Here is a tiny trained network, its code and every weight. The questions are about switching its units off for an input and a target symbol, where a switched-off unit gives its printed mean instead of its output.

import numpy as np


def w(rows, s, z=0):
    codes = np.array(rows[::2]) - 128.0
    scale = np.full(codes.shape[1], s)
    scale[-1] = z or s
    return codes * scale


def f(y):
    return y / 2 * (1 + np.tanh(0.7978845608 * (y + 0.044715 * y**3)))


def softmax(a):
    e = np.exp(a - a.max(-1, keepdims=True))
    return e / e.sum(-1, keepdims=True)


def log_softmax(a):
    a = a - a.max(-1, keepdims=True)
    return a - np.log(np.exp(a).sum(-1, keepdims=True))


def net(x, mask):
    ids = ['αβγδηθμξστφψ'.index(c) for c in x.split()]
    T = len(ids)
    res = E[ids] + P[:T]
    u = 0
    for l in range(2):
        q, k, v = (res @ M[l].T for M in (Q, K, V))
        z = softmax(np.where(np.tri(T) > 0, q @ k.T / 4**0.5, -1e9)) @ v
        res = res + np.where(mask[u], z, O[l][:, -1]) @ O[l][:, :-1]
        u += 1
        y = f(res @ A[l][:, :-1].T + A[l][:, -1])
        res = res + np.where(mask[u : u + 12], y, B[l][:, -1]) @ B[l][:, :-1]
        u += 12
    return log_softmax(res[-1] @ U[:, :-1].T + U[:, -1])


Q, K, V, O, A, B = {}, {}, {}, {}, {}, {}
E = w([
[141,112,95,206,93,150,143,200],'α',
[159,92,99,126,143,26,98,40],'β',
[154,101,212,136,86,94,74,136],'γ',
[107,171,42,165,157,187,75,134],'δ',
[131,153,174,94,154,200,79,134],'η',
[144,101,150,102,131,213,174,179],'θ',
[36,119,164,78,161,185,168,123],'μ',
[126,157,137,157,66,210,87,226],'ξ',
[126,160,158,118,149,5,118,118],'σ',
[103,193,165,181,102,75,161,192],'τ',
[173,64,97,63,206,105,175,90],'φ',
[110,116,36,163,132,166,134,205],'ψ',
],0.019)
P = w([
[233,161,162,106,196,42,116,234],'0',
[204,254,90,92,114,158,148,62],'1',
[175,79,180,155,215,24,136,195],'2',
[177,211,98,108,97,146,119,80],'3',
[138,63,178,142,208,41,119,191],'4',
[166,169,119,130,99,131,125,67],'5',
[119,52,170,130,204,56,106,186],'6',
[165,141,120,135,92,127,129,71],'7',
[113,38,171,117,201,62,99,180],'8',
[151,121,118,141,87,130,125,75],'9',
[114,21,164,106,201,65,84,180],'10',
[162,107,117,150,76,115,125,75],'11',
],0.0082)
Q[0] = w([
[128,189,171,105,111,211,116,154],'L0H0',
[164,115,144,61,180,248,143,101],'L0H0',
[213,3,118,243,45,105,89,3],'L0H0',
[144,54,254,207,180,203,26,61],'L0H0',
],0.0037)
K[0] = w([
[54,242,202,166,75,165,177,177],'L0H0',
[167,109,175,70,195,254,106,71],'L0H0',
[207,105,97,157,90,176,110,74],'L0H0',
[32,39,127,157,59,80,114,86],'L0H0',
],0.0038)
V[0] = w([
[79,121,127,84,91,138,177,97],'L0H0',
[30,124,169,133,68,178,68,108],'L0H0',
[253,222,100,153,147,166,41,167],'L0H0',
[107,48,160,153,164,116,190,138],'L0H0',
],0.0071)
O[0] = w([
[124,58,143,204,15,188,88,43,49],'L0H0',
[77,53,44,69,137,118,176,77,20],'L0H0',
[254,156,206,181,158,5,170,44,251],'L0H0',
[168,230,68,123,197,32,49,116,226],'L0H0',
],0.0055,0.0014)
A[0] = w([
[158,167,179,89,165,182,137,101,100],'L0N0',
[128,65,205,137,129,106,64,150,252],'L0N1',
[205,145,196,152,6,145,144,171,79],'L0N2',
[115,193,154,153,159,155,66,115,128],'L0N3',
[124,82,153,145,113,159,74,197,15],'L0N4',
[151,173,184,140,106,152,131,122,128],'L0N5',
[115,128,149,137,201,155,198,118,179],'L0N6',
[94,190,85,68,124,157,152,24,125],'L0N7',
[149,211,136,110,107,134,62,112,99],'L0N8',
[144,166,103,159,46,148,180,104,84],'L0N9',
[108,186,141,111,144,49,177,200,231],'L0N10',
[167,81,73,120,87,143,110,166,115],'L0N11',
],0.011,0.0037)
B[0] = w([
[157,102,197,99,90,144,214,93,198],'L0N0',
[63,190,20,76,204,189,59,107,246],'L0N1',
[68,51,107,175,155,132,153,127,215],'L0N2',
[190,118,144,123,134,68,184,98,177],'L0N3',
[167,117,135,105,116,28,203,144,157],'L0N4',
[70,103,146,153,149,150,182,68,170],'L0N5',
[134,171,186,175,118,127,62,161,227],'L0N6',
[171,48,210,194,82,120,54,62,197],'L0N7',
[104,79,195,231,211,75,247,69,167],'L0N8',
[47,148,14,254,123,157,135,96,142],'L0N9',
[202,195,187,192,86,116,131,104,254],'L0N10',
[163,185,180,189,156,150,127,120,145],'L0N11',
],0.0076,0.0068)
Q[1] = w([
[214,229,117,54,160,237,229,117],'L1H0',
[99,181,65,143,13,73,195,175],'L1H0',
[2,186,193,114,202,170,209,170],'L1H0',
[55,215,95,90,148,25,130,9],'L1H0',
],0.0059)
K[1] = w([
[170,194,212,102,94,191,126,106],'L1H0',
[98,194,128,179,70,110,148,134],'L1H0',
[2,169,193,128,143,167,147,152],'L1H0',
[75,154,149,129,159,25,106,43],'L1H0',
],0.01)
V[1] = w([
[160,46,15,87,78,32,121,164],'L1H0',
[209,122,116,166,135,95,87,53],'L1H0',
[253,96,29,183,162,179,192,149],'L1H0',
[152,16,169,8,170,145,69,163],'L1H0',
],0.005)
O[1] = w([
[115,84,179,110,167,140,210,58,9],'L1H0',
[191,87,60,33,139,105,43,119,165],'L1H0',
[141,141,84,27,142,255,204,145,127],'L1H0',
[184,131,217,116,118,178,150,214,75],'L1H0',
],0.0095,0.011)
A[1] = w([
[155,161,185,185,46,112,223,117,135],'L1N0',
[125,190,92,195,187,131,117,203,143],'L1N1',
[111,158,105,177,235,95,79,159,135],'L1N2',
[123,115,66,146,14,225,119,87,233],'L1N3',
[129,142,66,56,180,254,109,189,129],'L1N4',
[69,180,11,142,137,132,74,129,148],'L1N5',
[196,109,126,176,142,161,52,52,22],'L1N6',
[178,76,207,128,59,78,105,126,56],'L1N7',
[206,153,174,137,115,25,136,154,122],'L1N8',
[147,91,123,26,182,125,166,93,149],'L1N9',
[2,42,201,153,120,97,192,128,120],'L1N10',
[72,52,198,46,101,184,149,113,3],'L1N11',
],0.0089,0.0056)
B[1] = w([
[196,61,110,146,131,92,144,186,143],'L1N0',
[71,153,75,94,165,181,163,103,236],'L1N1',
[178,171,104,93,115,172,190,197,247],'L1N2',
[133,116,79,167,100,129,106,147,192],'L1N3',
[77,137,210,87,98,50,127,73,173],'L1N4',
[111,124,234,174,113,142,135,156,247],'L1N5',
[111,114,181,86,109,162,158,46,193],'L1N6',
[45,107,129,114,203,86,110,188,161],'L1N7',
[129,22,92,108,178,136,71,155,187],'L1N8',
[100,159,104,143,120,184,117,232,144],'L1N9',
[98,132,129,79,1,31,226,40,160],'L1N10',
[203,192,42,183,212,195,162,176,141],'L1N11',
],0.0086,0.016)
U = w([
[171,169,148,215,140,71,97,147,77],'α',
[183,138,149,137,99,196,111,76,106],'β',
[178,120,70,145,254,205,123,249,117],'γ',
[162,146,59,156,130,8,69,143,216],'δ',
[117,226,132,92,99,182,84,143,165],'η',
[129,91,71,122,137,106,173,134,55],'θ',
[169,60,213,184,159,139,153,168,134],'μ',
[109,107,141,142,42,115,29,127,178],'ξ',
[238,85,125,162,33,133,117,210,233],'σ',
[85,111,52,170,177,175,79,125,1],'τ',
[108,185,219,53,106,83,169,72,134],'φ',
[67,98,29,79,169,142,92,91,69],'ψ',
],0.0077,0.0045)

Each question gives the input, a string of symbols that net reads in full, and the target symbol t.
The units are the heads (4 rows each of Q, K, V and O) and the neurons (one row each of A and B). Each row of codes is followed by its name. A weight is (code - 128) times the scale printed after its matrix; where a second scale follows, it is the last column's (O, A, B and U).
mask holds one flag per unit, layer by layer, with each layer's heads first. A switched-off unit (its flag False) gives its mean, the last column of its rows in O or B, instead of its output. The means were averaged over made-up inputs and are rounded, as every weight is.
A unit's drop is (log p(t) with every unit on - log p(t) with that unit switched off) / (log p(t) with every unit on - log p(t) with every unit switched off).
most important unit: the unit with the biggest drop
top k neurons: the k neurons with the biggest drops, biggest first
k most important neurons of layer l: the k neurons of layer l with the biggest drops, biggest first
input δ θ γ θ θ μ δ γ α, target γ: most important unit -> L0N4
input α ξ η μ μ θ, target σ: top 2 neurons -> L0N1, L0N0
input β σ φ μ β β, target ψ: top 3 neurons -> L1N6, L1N8, L0N9
input ψ μ θ φ, target γ: top 2 neurons -> L0N1, L1N9
input μ ξ φ θ μ μ μ μ θ τ θ μ, target σ: 3 most important neurons of layer 0 -> L0N7, L0N1, L0N10
input γ φ γ δ δ μ μ, target η: top 3 neurons -> L0N6, L0N2, L1N10
input μ σ ψ τ μ α σ, target η: top 3 neurons -> L0N1, L0N10, L1N6
input η μ μ μ η σ β α η, target φ: top 2 neurons -> L0N1, L1N4
input φ σ σ, target η: top 4 neurons -> L0N1, L1N6, L0N10, L1N5
input φ θ γ θ θ μ, target ξ: top 3 neurons -> L1N2, L0N10, L1N1
input δ δ μ μ μ δ, target ξ: top 2 neurons -> L1N3, L1N1
input ψ μ ξ, target γ: 3 most important neurons of layer 0 -> L0N10, L0N4, L0N1
input δ β φ τ μ τ θ δ μ ξ, target θ: 2 most important neurons of layer 0 -> L0N2, L0N10
input α μ μ δ γ γ, target φ: most important neuron of layer 1 -> L1N10
input θ θ φ θ μ θ, target ξ: top 3 neurons -> L1N2, L1N4, L1N3
input μ τ η ψ, target η: 2 most important neurons of layer 0 -> L0N7, L0N11
input δ η σ β β μ β β, target ψ: 4 most important neurons of layer 1 -> L1N6, L1N5, L1N2, L1N8
input τ δ θ μ θ γ γ α ψ μ α, target η: top 2 neurons -> L1N4, L0N1
input σ γ μ ξ τ, target γ: 2 most important neurons of layer 1 -> L1N8, L1N2
input μ μ β γ δ α τ θ, target σ: top 2 neurons -> L0N1, L1N0
input ψ μ φ θ ψ η μ ψ φ, target η: most important unit -> L1N4
input ψ ξ θ τ θ φ μ α μ μ θ, target φ: 4 most important neurons of layer 0 -> L0N8, L0N5, L0N10, L0N2
input γ μ τ θ η σ θ μ γ, target η: 2 most important neurons of layer 0 -> L0N1, L0N8
input μ μ μ μ τ μ η, target γ: 3 most important neurons of layer 1 -> L1N10, L1N6, L1N2
input ξ β δ γ σ, target γ: 2 most important neurons of layer 1 -> L1N8, L1N2
input μ δ ξ α, target τ: top 2 neurons -> L0N9, L0N2
input μ ψ τ δ ξ ψ μ δ α α ψ, target φ: top neuron -> L1N4
